Below are the code and all the weights of a small trained network. Each question names an input and a target symbol and asks about switching units off, where a switched-off unit gives its printed mean instead of its output.

import numpy as np


def w(rows, s, z=0):
    codes = np.array(rows[::2]) - 128.0
    scale = np.full(codes.shape[1], s)
    scale[-1] = z or s
    return codes * scale


def norm(h):
    return h / np.sqrt((h * h).mean(-1, keepdims=True) + 1e-5)


def softmax(a):
    e = np.exp(a - a.max(-1, keepdims=True))
    return e / e.sum(-1, keepdims=True)


def log_softmax(a):
    a = a - a.max(-1, keepdims=True)
    return a - np.log(np.exp(a).sum(-1, keepdims=True))


def net(x, mask):
    ids = ['βζστφω'.index(c) for c in x.split()]
    T = len(ids)
    res = E[ids] + P[:T]
    u = 0
    for l in range(2):
        r = norm(res)
        for j in range(3):
            rows = slice(3 * j, 3 * j + 3)
            q, k, v = (r @ M[l][rows].T for M in (Q, K, V))
            z = softmax(np.where(np.tri(T) > 0, q @ k.T / 3**0.5, -1e9)) @ v
            o = O[l][rows]
            res = res + np.where(mask[u + j], z, o[:, -1]) @ o[:, :-1]
        u += 3
    return log_softmax(norm(res)[-1] @ U[:, :-1].T + U[:, -1])


Q, K, V, O = {}, {}, {}, {}
E = w([
[103,97,120,68,142,226,58,192],'β',
[127,68,132,75,155,200,91,168],'ζ',
[10,74,94,130,100,83,90,143],'σ',
[197,195,125,98,111,37,69,69],'τ',
[166,182,98,46,130,73,178,168],'φ',
[89,126,125,67,238,147,166,62],'ω',
],0.012)
P = w([
[137,134,5,153,104,163,144,129],'0',
[172,89,105,66,167,99,67,140],'1',
[124,115,101,108,65,151,161,104],'2',
[158,115,133,130,175,128,81,177],'3',
[111,128,144,107,70,153,149,103],'4',
[164,124,154,147,167,138,111,180],'5',
[95,150,169,112,73,148,139,105],'6',
[156,140,169,162,166,140,130,180],'7',
[74,156,200,107,74,143,126,98],'8',
[159,144,165,167,172,156,145,177],'9',
],0.014)
Q[0] = w([
[114,116,168,178,204,158,70,133],'L0H0',
[33,132,246,26,20,214,136,97],'L0H0',
[128,91,111,86,202,107,122,149],'L0H0',
[172,146,116,142,106,127,118,177],'L0H1',
[114,129,95,194,53,120,104,100],'L0H1',
[86,85,157,107,80,173,132,119],'L0H1',
[101,101,189,94,93,86,126,121],'L0H2',
[85,97,141,61,82,154,146,95],'L0H2',
[137,134,146,190,95,131,128,82],'L0H2',
],0.012)
K[0] = w([
[114,100,135,140,52,137,49,169],'L0H0',
[76,213,250,179,140,104,182,126],'L0H0',
[62,117,87,129,137,139,71,114],'L0H0',
[151,156,133,73,85,140,113,169],'L0H1',
[137,105,55,173,117,82,49,126],'L0H1',
[88,97,128,182,139,164,95,143],'L0H1',
[115,166,153,164,137,148,140,147],'L0H2',
[127,207,206,134,164,134,197,118],'L0H2',
[117,120,82,89,115,148,180,190],'L0H2',
],0.012)
V[0] = w([
[187,86,171,217,14,171,38,146],'L0H0',
[143,142,109,93,50,63,197,235],'L0H0',
[42,49,127,135,176,218,163,135],'L0H0',
[141,153,47,137,175,125,160,154],'L0H1',
[19,114,155,161,2,111,85,83],'L0H1',
[98,48,96,164,133,154,125,144],'L0H1',
[172,20,123,212,117,102,106,69],'L0H2',
[65,121,222,149,140,187,88,99],'L0H2',
[112,107,142,252,115,164,158,94],'L0H2',
],0.0074)
O[0] = w([
[87,55,83,129,160,71,15,74,104],'L0H0',
[64,135,40,111,254,132,138,210,167],'L0H0',
[124,107,237,87,117,156,133,164,228],'L0H0',
[120,119,207,177,106,113,122,116,157],'L0H1',
[195,87,92,158,121,137,200,139,163],'L0H1',
[159,174,77,149,111,133,169,43,220],'L0H1',
[97,40,146,155,98,162,82,128,89],'L0H2',
[195,104,96,145,73,105,164,170,88],'L0H2',
[105,71,162,182,110,138,153,89,1],'L0H2',
],0.009,0.0059)
Q[1] = w([
[81,64,74,200,145,64,2,133],'L1H0',
[122,134,90,226,138,137,132,35],'L1H0',
[138,115,110,59,138,190,149,73],'L1H0',
[170,144,107,244,197,136,191,77],'L1H1',
[155,96,141,101,126,60,93,153],'L1H1',
[113,168,213,34,133,63,24,94],'L1H1',
[151,44,112,217,176,182,148,143],'L1H2',
[124,124,92,183,128,164,191,152],'L1H2',
[174,180,96,177,209,77,140,167],'L1H2',
],0.0098)
K[1] = w([
[76,76,54,208,106,94,118,138],'L1H0',
[176,210,91,169,135,115,118,135],'L1H0',
[176,130,147,111,107,163,123,47],'L1H0',
[117,196,73,70,148,160,70,2],'L1H1',
[142,107,146,90,164,145,112,199],'L1H1',
[171,145,125,148,91,193,135,197],'L1H1',
[110,65,181,207,164,172,138,211],'L1H2',
[132,59,179,191,197,65,135,159],'L1H2',
[167,130,85,166,230,142,108,162],'L1H2',
],0.012)
V[1] = w([
[155,84,165,74,84,109,102,117],'L1H0',
[84,110,162,118,156,177,157,203],'L1H0',
[106,85,155,151,152,54,128,90],'L1H0',
[151,137,117,126,108,179,135,164],'L1H1',
[168,120,146,150,86,92,174,202],'L1H1',
[157,139,173,111,99,73,85,136],'L1H1',
[224,109,192,127,138,89,47,250],'L1H2',
[81,153,128,124,125,86,2,116],'L1H2',
[135,155,103,61,131,97,91,132],'L1H2',
],0.0089)
O[1] = w([
[86,169,138,122,222,134,90,136,165],'L1H0',
[149,86,102,91,135,90,138,180,250],'L1H0',
[155,224,196,56,124,176,109,108,29],'L1H0',
[147,131,166,190,95,148,135,170,157],'L1H1',
[116,3,94,134,82,180,90,157,75],'L1H1',
[126,98,17,110,119,140,181,139,68],'L1H1',
[125,232,154,196,139,134,142,70,1],'L1H2',
[169,110,150,197,76,146,145,138,136],'L1H2',
[152,72,202,173,127,148,104,89,195],'L1H2',
],0.0078,0.0043)
U = w([
[97,213,215,78,122,123,12,122,135],'β',
[160,65,82,82,132,78,112,171,148],'ζ',
[170,153,137,254,135,100,115,207,92],'σ',
[163,230,69,159,232,76,194,184,51],'τ',
[156,177,95,162,101,112,89,33,253],'φ',
[182,201,186,94,59,136,207,132,79],'ω',
],0.0069,0.0032)

Each question gives the input, a string of symbols that net reads in full, and the target symbol t.
The units are the heads (3 rows each of Q, K, V and O). Each row of codes is followed by its name. A weight is (code - 128) times the scale printed after its matrix; where a second scale follows, it is the last column's (O and U).
mask holds one flag per head, layer by layer. A switched-off head (its flag False) gives its mean, the last column of its rows in O, instead of its output. The means were averaged over made-up inputs and are rounded, as every weight is.
A unit's drop is (log p(t) with every unit on - log p(t) with that unit switched off) / (log p(t) with every unit on - log p(t) with every unit switched off).
The circuit of an input: a set's keep is (log p(t) with only the set's units on - log p(t) with every unit switched off) / (log p(t) with every unit on - log p(t) with every unit switched off). Starting from all 6 units, units are removed one at a time, each time the one whose removal leaves the highest keep (on an exact tie, the one counted first), for as long as the keep stays at least 0.8.
circuit, biggest first: the units of the circuit, biggest drop first
which heads matter: for each layer, one digit per head in row order, 1 if its drop is at least 0.15 and else 0, layers parted by /
drop when u is switched off: that unit's drop, to one decimal
input φ σ τ β ζ, target φ: circuit, biggest first	L0H0; L1H2
input σ σ σ τ ζ σ ζ σ φ τ, target ζ: which heads matter	110 / 010
input ζ σ ζ ζ φ σ β τ, target β: circuit, biggest first	L0H1; L0H0
input β σ τ φ, target β: which heads matter	010 / 100
input ζ ζ σ σ σ σ ζ τ ζ, target φ: circuit, biggest first	L0H0
input φ σ σ σ σ σ ζ φ, target ζ: which heads matter	011 / 011
input σ σ σ ω σ ζ τ σ σ, target φ: which heads matter	110 / 100
input σ σ τ σ ζ φ σ σ β, target ζ: which heads matter	000 / 000
input σ β τ σ β, target φ: circuit, biggest first	L0H0; L1H0
input β β ζ, target β: circuit, biggest first	L0H0; L1H2
input ζ σ τ ω σ σ σ σ ζ ω, target ζ: which heads matter	110 / 011
input σ τ β, target φ: which heads matter	100 / 000
input β β ω φ τ σ σ τ, target ζ: which heads matter	011 / 011
input ω σ σ τ σ σ τ, target φ: circuit, biggest first	L0H0
input σ σ τ σ σ σ, target τ: which heads matter	010 / 001
input ζ σ σ σ, target σ: which heads matter	110 / 001
input σ σ ω σ β φ ζ, target τ: which heads matter	100 / 000
input ζ ζ β, target β: circuit, biggest first	L0H0; L0H1
input ζ σ ζ ω σ σ, target σ: which heads matter	111 / 011
input φ σ σ, target τ: circuit, biggest first	L0H0
input σ ζ σ σ ζ σ σ σ ζ, target ζ: which heads matter	100 / 000
input σ τ φ, target τ: drop when L1H0 is switched off	-0.1
input β ζ σ σ τ, target φ: drop when L1H0 is switched off	0.2
input ζ σ σ σ σ φ ζ, target τ: drop when L0H0 is switched off	0.4
input φ σ φ φ τ, target τ: drop when L0H0 is switched off	1.4
